Below are the code and all the weights of a small trained network. Each question names an input and a class and asks about switching units off, where a switched-off unit gives its printed mean instead of its output.

import numpy as np


def w(rows, s, z=0):
    codes = np.array(rows[::2]) - 128.0
    scale = np.full(codes.shape[1], s)
    scale[-1] = z or s
    return codes * scale


def f(y):
    return np.maximum(y, 0)


def log_softmax(a):
    a = a - a.max(-1, keepdims=True)
    return a - np.log(np.exp(a).sum(-1, keepdims=True))


def net(x, mask):
    res = np.array(x, float).reshape(1, 8) / 4 @ E
    y = f(res @ A[0][:, :-1].T + A[0][:, -1])
    res = res + np.where(mask, y, B[0][:, -1]) @ B[0][:, :-1]
    return log_softmax(res[-1] @ U[:, :-1].T + U[:, -1])


A, B = {}, {}
E = w([
[133,128,126,133,128],'x0',
[82,7,37,50,208],'x1',
[45,37,217,144,87],'x2',
[129,130,128,125,124],'x3',
[129,126,126,136,135],'x4',
[158,144,77,78,3],'x5',
[116,147,124,96,101],'x6',
[70,209,10,225,89],'x7',
],0.0052)
A[0] = w([
[199,105,159,85,90,31],'n0',
[179,108,135,54,125,50],'n1',
[135,126,96,107,79,75],'n2',
[84,155,120,168,164,89],'n3',
[75,107,74,90,159,77],'n4',
[141,114,166,91,174,46],'n5',
[197,188,95,91,146,144],'n6',
[148,159,139,122,128,211],'n7',
[159,152,100,88,159,140],'n8',
[75,137,79,177,76,54],'n9',
[120,98,91,92,168,123],'n10',
[87,93,69,50,119,120],'n11',
[86,84,168,188,110,169],'n12',
[167,90,179,197,215,194],'n13',
[116,86,141,141,95,132],'n14',
[188,139,100,127,175,167],'n15',
[13,117,140,68,58,140],'n16',
[111,233,191,133,153,142],'n17',
[118,96,138,162,128,126],'n18',
[247,71,192,86,76,72],'n19',
[166,162,163,146,90,141],'n20',
[88,102,119,145,172,253],'n21',
[157,99,162,122,165,84],'n22',
[83,146,95,132,96,60],'n23',
[125,119,165,162,88,110],'n24',
],0.014,0.0034)
B[0] = w([
[78,135,92,179,160,173],'n0',
[85,136,102,175,182,182],'n1',
[73,69,78,125,129,161],'n2',
[114,146,47,153,167,180],'n3',
[102,78,205,253,57,196],'n4',
[65,135,110,170,160,180],'n5',
[178,120,90,88,144,200],'n6',
[170,71,131,93,50,175],'n7',
[162,126,86,71,125,175],'n8',
[39,139,46,161,175,196],'n9',
[135,94,178,201,30,198],'n10',
[146,105,195,138,92,217],'n11',
[213,146,65,59,103,221],'n12',
[66,136,76,79,93,254],'n13',
[175,148,148,33,172,173],'n14',
[176,169,127,75,106,188],'n15',
[191,164,98,60,143,216],'n16',
[136,27,137,168,109,219],'n17',
[169,163,107,80,151,164],'n18',
[53,131,69,143,208,224],'n19',
[100,50,182,168,94,193],'n20',
[153,119,105,61,68,225],'n21',
[88,169,136,148,136,180],'n22',
[75,148,93,151,200,163],'n23',
[178,60,107,107,105,176],'n24',
],0.0072,0.0074)
U = w([
[131,41,196,188,78,169],'0',
[105,122,112,89,136,212],'1',
[2,199,101,172,227,2],'2',
[246,162,123,20,136,64],'3',
[129,170,139,84,111,224],'4',
[129,134,164,118,115,178],'5',
],0.0084,0.0028)

Each question gives the input, the list of numbers given to net, and the class t.
The units are the neurons (one row each of A and B). Each row of codes is followed by its name. A weight is (code - 128) times the scale printed after its matrix; where a second scale follows, it is the last column's (A, B and U).
mask holds one flag per neuron, in row order. A switched-off neuron (its flag False) gives its mean, the last column of its row in B, instead of its output. The means were averaged over made-up inputs and are rounded, as every weight is.
A unit's drop is (log p(t) with every unit on - log p(t) with that unit switched off) / (log p(t) with every unit on - log p(t) with every unit switched off).
The circuit of an input: a set's keep is (log p(t) with only the set's units on - log p(t) with every unit switched off) / (log p(t) with every unit on - log p(t) with every unit switched off). Starting from the 12 units with the biggest drops (on a tie, the unit counted first), units are removed one at a time, each time the one whose removal leaves the highest keep (on an exact tie, the one counted first), for as long as the keep stays at least 0.8.
units of the circuit, in order: the units of the circuit, biggest drop first
most important unit: the unit with the biggest drop
k most important neurons: the k neurons with the biggest drops, biggest first
drop of u: that unit's drop, to one decimal
input [-4,8,-3,-1,-7,-2,-4,4], class 0: units of the circuit, in order => n4; n10
input [8,8,4,8,-1,7,-3,8], class 0: units of the circuit, in order => n4
input [6,-1,7,-7,6,-3,-6,-8], class 2: units of the circuit, in order => n19; n5
input [-3,-3,-8,-2,-3,-4,-3,-8], class 2: units of the circuit, in order => n19; n5
input [5,-6,8,8,8,1,-7,-5], class 3: 2 most important neurons => n12; n14
input [-3,5,-3,5,0,0,-2,-8], class 2: units of the circuit, in order => n19; n1
input [-7,7,2,4,-4,-3,1,-4], class 0: 2 most important neurons => n4; n10
input [4,-4,-1,-2,2,1,-5,-6], class 2: units of the circuit, in order => n19; n0
input [4,-4,8,-7,-6,3,1,-2], class 3: units of the circuit, in order => n16; n12
input [-4,-7,-2,8,-1,-3,-4,3], class 0: units of the circuit, in order => n17; n20
input [0,-4,-4,-7,-8,3,4,6], class 2: 2 most important neurons => n9; n23
input [1,5,1,5,4,4,5,0], class 0: units of the circuit, in order => n4; n11
input [1,1,6,-8,2,-3,6,-6], class 2: units of the circuit, in order => n19; n5
input [-8,-4,-8,-7,4,-2,-6,5], class 3: most important unit => n6
input [8,-3,-8,7,0,-7,-1,1], class 3: 2 most important neurons => n15; n6
input [-3,3,0,3,1,0,4,-5], class 2: 2 most important neurons => n19; n1
input [3,-1,7,-4,8,-3,-5,-3], class 3: drop of n14 => 0.1
input [3,-7,8,2,4,2,-3,1], class 3: drop of n14 => 0.2
input [-5,7,2,2,-7,-3,-3,5], class 0: drop of n10 => 0.2
input [-4,8,2,0,5,7,-3,1], class 0: most important unit => n4
